Below are the code and all the weights of a small trained network. Each question names an input and a target symbol and asks about switching units off, where a switched-off unit gives its printed mean instead of its output.

import numpy as np


def w(rows, s, z=0):
    codes = np.array(rows[::2]) - 128.0
    scale = np.full(codes.shape[1], s)
    scale[-1] = z or s
    return codes * scale


def norm(h):
    return h / np.sqrt((h * h).mean(-1, keepdims=True) + 1e-5)


def f(y):
    return np.maximum(y, 0)


def softmax(a):
    e = np.exp(a - a.max(-1, keepdims=True))
    return e / e.sum(-1, keepdims=True)


def log_softmax(a):
    a = a - a.max(-1, keepdims=True)
    return a - np.log(np.exp(a).sum(-1, keepdims=True))


def net(x, mask):
    ids = ['Γδεημτ'.index(c) for c in x.split()]
    T = len(ids)
    res = E[ids] + P[:T]
    r = norm(res)
    for j in range(3):
        rows = slice(3 * j, 3 * j + 3)
        q, k, v = (r @ M[0][rows].T for M in (Q, K, V))
        z = softmax(np.where(np.tri(T) > 0, q @ k.T / 3**0.5, -1e9)) @ v
        o = O[0][rows]
        res = res + np.where(mask[j], z, o[:, -1]) @ o[:, :-1]
    y = f(norm(res) @ A[0][:, :-1].T + A[0][:, -1])
    res = res + np.where(mask[3:15], y, B[0][:, -1]) @ B[0][:, :-1]
    return log_softmax(norm(res)[-1] @ U[:, :-1].T + U[:, -1])


Q, K, V, O, A, B = {}, {}, {}, {}, {}, {}
E = w([
[204,18,117,100],'Γ',
[153,10,124,125],'δ',
[25,54,55,170],'ε',
[100,48,115,132],'η',
[95,114,79,129],'μ',
[73,118,82,180],'τ',
],0.013)
P = w([
[197,238,255,108],'0',
[205,152,162,103],'1',
[194,132,129,131],'2',
[175,115,109,155],'3',
[164,112,115,155],'4',
[161,113,127,152],'5',
[163,115,127,152],'6',
[152,115,138,154],'7',
],0.0068)
Q[0] = w([
[173,126,186,181],'H1',
[166,101,154,172],'H1',
[171,255,194,17],'H1',
[123,210,111,71],'H2',
[71,122,41,214],'H2',
[95,37,74,123],'H2',
[165,186,69,9],'H3',
[25,106,65,249],'H3',
[82,12,113,183],'H3',
],0.0079)
K[0] = w([
[84,144,71,167],'H1',
[107,135,135,162],'H1',
[152,132,29,91],'H1',
[176,85,79,124],'H2',
[146,161,159,146],'H2',
[92,252,160,181],'H2',
[206,209,202,100],'H3',
[113,99,49,216],'H3',
[66,129,125,197],'H3',
],0.012)
V[0] = w([
[230,158,146,81],'H1',
[97,167,254,178],'H1',
[137,151,178,104],'H1',
[64,159,163,141],'H2',
[137,98,222,91],'H2',
[159,223,159,61],'H2',
[60,79,80,107],'H3',
[134,140,79,133],'H3',
[147,47,92,112],'H3',
],0.0093)
O[0] = w([
[58,182,247,92,60],'H1',
[2,107,114,237,159],'H1',
[139,140,194,148,112],'H1',
[61,97,99,107,175],'H2',
[154,52,170,109,110],'H2',
[124,145,171,36,24],'H2',
[212,155,113,59,255],'H3',
[56,208,166,38,150],'H3',
[205,164,117,179,202],'H3',
],0.0056,0.008)
A[0] = w([
[140,170,190,110,61],'N1',
[94,148,124,131,114],'N2',
[107,117,78,120,212],'N3',
[133,114,114,123,159],'N4',
[137,160,102,144,121],'N5',
[144,100,110,87,252],'N6',
[172,119,248,167,20],'N7',
[149,90,87,109,225],'N8',
[147,99,122,119,36],'N9',
[98,112,120,130,211],'N10',
[142,184,116,162,128],'N11',
[84,153,100,109,146],'N12',
],0.014,0.0025)
B[0] = w([
[100,54,69,31,138],'N1',
[117,153,184,135,139],'N2',
[166,173,168,90,233],'N3',
[84,183,175,67,172],'N4',
[159,220,96,100,164],'N5',
[25,121,199,127,198],'N6',
[143,234,22,138,159],'N7',
[2,179,180,82,254],'N8',
[99,115,174,165,153],'N9',
[153,122,182,70,177],'N10',
[215,102,186,134,149],'N11',
[208,224,217,152,155],'N12',
],0.006,0.0086)
U = w([
[125,72,136,222,73],'Γ',
[105,88,131,82,83],'δ',
[112,117,2,127,24],'ε',
[64,105,110,104,157],'η',
[169,158,120,80,158],'μ',
[155,154,102,179,251],'τ',
],0.014,0.0024)

Each question gives the input, a string of symbols that net reads in full, and the target symbol t.
The units are the heads (3 rows each of Q, K, V and O) and the neurons (one row each of A and B). Each row of codes is followed by its name. A weight is (code - 128) times the scale printed after its matrix; where a second scale follows, it is the last column's (O, A, B and U).
mask holds one flag per unit, heads first, then neurons. A switched-off unit (its flag False) gives its mean, the last column of its rows in O or B, instead of its output. The means were averaged over made-up inputs and are rounded, as every weight is.
A unit's drop is (log p(t) with every unit on - log p(t) with that unit switched off) / (log p(t) with every unit on - log p(t) with every unit switched off).
The circuit of an input: a set's keep is (log p(t) with only the set's units on - log p(t) with every unit switched off) / (log p(t) with every unit on - log p(t) with every unit switched off). Starting from the 12 units with the biggest drops (on a tie, the unit counted first), units are removed one at a time, each time the one whose removal leaves the highest keep (on an exact tie, the one counted first), for as long as the keep stays at least 0.8.
units of the circuit, in order: the units of the circuit, biggest drop first
unit that matters most: the unit with the biggest drop
k most important neurons: the k neurons with the biggest drops, biggest first
which heads matter: for each layer, one digit per head in row order, 1 if its drop is at least 0.15 and else 0, layers parted by /
drop when u is switched off: that unit's drop, to one decimal
input Γ ε Γ μ, target μ: units of the circuit, in order -> H1; N8
input η Γ τ Γ δ ε η ε, target Γ: units of the circuit, in order -> H1; N8; H2
input ε η ε η, target ε: units of the circuit, in order -> H1
input η τ ε μ η η ε τ, target Γ: units of the circuit, in order -> H1; N8
input Γ η η ε ε, target μ: units of the circuit, in order -> H1; H3; N3
input δ Γ τ η, target τ: 2 most important neurons -> N8; N6
input δ ε ε, target τ: units of the circuit, in order -> H1; N8; N6; H2
input η η ε η δ ε τ, target Γ: which heads matter -> 110
input δ η δ η, target τ: which heads matter -> 111
input ε ε δ, target ε: which heads matter -> 110
input η ε ε ε ε η, target Γ: which heads matter -> 100
input τ ε ε η ε Γ, target η: which heads matter -> 000
input Γ μ ε ε μ, target μ: 2 most important neurons -> N1; N11
input η η Γ, target Γ: units of the circuit, in order -> H3
input Γ τ ε ε ε ε ε, target τ: which heads matter -> 010
input Γ Γ η δ η η τ, target μ: which heads matter -> 100
input η Γ η, target Γ: which heads matter -> 101
input η ε τ ε, target Γ: which heads matter -> 100
input τ η δ, target η: which heads matter -> 010
input η ε η Γ ε Γ, target Γ: which heads matter -> 011
input η η μ, target Γ: which heads matter -> 111
input ε η τ ε η Γ, target ε: which heads matter -> 110
input Γ δ ε τ Γ ε δ η, target μ: unit that matters most -> H2
input Γ Γ ε η Γ ε η τ, target μ: drop when N5 is switched off -> 0.1
input ε η η Γ, target ε: drop when N7 is switched off -> -0.2
